Below is a small trained network, with its code and all its weights. Each question gives an input and a class and asks what happens when units are switched off, that is, made to give their printed mean instead of their output.

import numpy as np


def w(rows, s, z=0):
    codes = np.array(rows[::2]) - 128.0
    scale = np.full(codes.shape[1], s)
    scale[-1] = z or s
    return codes * scale


def norm(h):
    return h / np.sqrt((h * h).mean(-1, keepdims=True) + 1e-5)


def f(y):
    return np.maximum(y, 0)


def log_softmax(a):
    a = a - a.max(-1, keepdims=True)
    return a - np.log(np.exp(a).sum(-1, keepdims=True))


def net(x, mask):
    res = np.array(x, float).reshape(1, 5) / 4 @ E
    u = 0
    for l in range(2):
        y = f(norm(res) @ A[l][:, :-1].T + A[l][:, -1])
        res = res + np.where(mask[u : u + 6], y, B[l][:, -1]) @ B[l][:, :-1]
        u += 6
    return log_softmax(norm(res)[-1] @ U[:, :-1].T + U[:, -1])


A, B = {}, {}
E = w([
[195,155,95,92,253,189,165,121,43,95,172],'x0',
[117,59,185,101,140,118,227,80,123,124,61],'x1',
[158,168,88,128,73,203,92,81,81,182,29],'x2',
[157,237,142,166,170,76,144,91,178,148,117],'x3',
[107,171,147,122,72,175,170,110,133,99,173],'x4',
],0.0034)
A[0] = w([
[104,217,135,91,18,237,171,90,148,72,229,53],'0.n0',
[101,124,150,161,168,82,40,223,155,51,248,116],'0.n1',
[129,173,78,186,113,99,36,220,92,168,232,2],'0.n2',
[152,42,29,95,227,23,23,156,91,240,72,39],'0.n3',
[123,12,93,37,53,171,31,229,56,85,164,12],'0.n4',
[123,204,3,175,80,158,17,211,104,115,196,23],'0.n5',
],0.0036,0.0047)
B[0] = w([
[166,88,158,228,153,159,87,215,141,64,93,189],'0.n0',
[118,103,193,85,172,128,159,118,196,159,163,252],'0.n1',
[162,109,95,89,74,123,212,83,142,43,32,186],'0.n2',
[161,145,215,214,78,207,123,191,144,30,149,219],'0.n3',
[29,79,2,231,148,138,193,127,73,176,140,202],'0.n4',
[141,107,128,50,136,75,187,63,131,68,17,228],'0.n5',
],0.0059,0.0033)
A[1] = w([
[113,117,141,206,131,143,135,195,164,47,94,163],'1.n0',
[119,164,105,137,100,186,84,119,76,192,75,43],'1.n1',
[70,128,117,123,38,67,65,140,185,164,120,5],'1.n2',
[157,255,122,167,159,67,125,123,176,142,119,17],'1.n3',
[167,181,61,110,81,172,62,140,111,127,63,102],'1.n4',
[181,165,76,65,214,169,118,144,50,95,183,25],'1.n5',
],0.0068,0.0027)
B[1] = w([
[190,178,133,144,148,162,101,72,108,150,102,254],'1.n0',
[104,124,146,134,212,110,155,166,189,119,216,176],'1.n1',
[187,216,84,65,109,101,98,176,47,140,151,176],'1.n2',
[54,2,52,163,94,205,151,150,55,118,115,193],'1.n3',
[123,81,194,101,158,80,161,127,190,111,179,205],'1.n4',
[127,188,119,117,12,63,66,159,132,175,108,198],'1.n5',
],0.0078,0.0066)
U = w([
[144,206,110,76,65,78,82,175,83,198,153,177],'0',
[47,58,38,197,124,179,170,143,75,144,142,152],'1',
[117,112,197,100,182,112,151,155,235,141,207,115],'2',
[202,161,186,208,120,181,95,128,134,77,103,161],'3',
[141,114,121,34,120,101,198,53,125,77,27,177],'4',
[132,159,110,116,171,156,101,55,146,175,124,76],'5',
[7,175,124,104,174,143,31,68,140,138,112,2],'6',
],0.011,0.0044)

Each question gives the input, the list of numbers given to net, and the class t.
The units are the neurons (one row each of A and B). Each row of codes is followed by its name. A weight is (code - 128) times the scale printed after its matrix; where a second scale follows, it is the last column's (A, B and U).
mask holds one flag per neuron, layer by layer. A switched-off neuron (its flag False) gives its mean, the last column of its row in B, instead of its output. The means were averaged over made-up inputs and are rounded, as every weight is.
A unit's drop is (log p(t) with every unit on - log p(t) with that unit switched off) / (log p(t) with every unit on - log p(t) with every unit switched off).
The circuit of an input: a set's keep is (log p(t) with only the set's units on - log p(t) with every unit switched off) / (log p(t) with every unit on - log p(t) with every unit switched off). Starting from all 12 units, units are removed one at a time, each time the one whose removal leaves the highest keep (on an exact tie, the one counted first), for as long as the keep stays at least 0.8.
units of the circuit, in order: the units of the circuit, biggest drop first
unit that matters most: the unit with the biggest drop
top k neurons: the k neurons with the biggest drops, biggest first
k most important neurons of layer l: the k neurons of layer l with the biggest drops, biggest first
input [-3,7,-7,-8,-1], class 1: units of the circuit, in order : (1.n4, 0.n4)
input [-6,-8,5,-1,-8], class 3: top 4 neurons : (0.n3, 1.n0, 1.n5, 0.n2)
input [-1,7,-3,0,8], class 3: units of the circuit, in order : (0.n0, 1.n0)
input [-8,6,7,-3,-5], class 0: units of the circuit, in order : (1.n2, 0.n5)
input [8,3,-6,6,-5], class 0: unit that matters most : 1.n5
input [2,-6,6,-4,0], class 2: top 2 neurons : (1.n4, 1.n1)
input [0,8,0,-7,8], class 3: top 2 neurons : (0.n0, 1.n3)
input [-1,-1,7,6,4], class 2: top 2 neurons : (1.n4, 1.n1)
input [-2,-8,5,5,-7], class 4: units of the circuit, in order : (0.n5, 0.n2)
input [-2,0,-7,8,2], class 1: top 2 neurons : (1.n3, 1.n4)
input [-5,1,1,-6,-7], class 3: top 3 neurons : (0.n3, 1.n0, 1.n3)
input [-6,7,7,8,4], class 1: top 2 neurons : (1.n3, 0.n5)
input [-1,-1,-6,-3,7], class 3: top 2 neurons : (0.n0, 1.n0)
input [-8,0,-6,-8,8], class 0: top neuron : (1.n2)
input [-3,-5,8,-4,-5], class 2: top 2 neurons : (1.n4, 1.n1)
input [7,1,7,-6,6], class 0: top 2 neurons : (1.n5, 1.n3)
input [7,-2,7,3,4], class 0: top 2 neurons : (1.n5, 0.n2)
input [-8,6,-4,8,-6], class 0: top 3 neurons : (1.n2, 0.n5, 0.n2)
input [0,-4,8,-6,-4], class 2: top 3 neurons : (1.n4, 1.n1, 1.n3)
input [-7,0,3,-2,6], class 0: units of the circuit, in order : (1.n2)
input [-3,4,3,0,-4], class 3: units of the circuit, in order : (0.n3, 0.n5)
input [-6,8,-5,-4,-8], class 3: units of the circuit, in order : (0.n5, 1.n0, 1.n4, 1.n3)
input [2,-8,-7,2,5], class 4: 3 most important neurons of layer 0 : (0.n2, 0.n5, 0.n3)
input [-6,-7,-2,6,-1], class 4: 4 most important neurons of layer 0 : (0.n2, 0.n5, 0.n4, 0.n1)
input [-3,0,7,4,6], class 2: units of the circuit, in order : (1.n4, 1.n1)
input [2,8,-8,8,6], class 1: 2 most important neurons of layer 0 : (0.n5, 0.n1)
input [8,0,-4,-6,5], class 0: units of the circuit, in order : (1.n5)
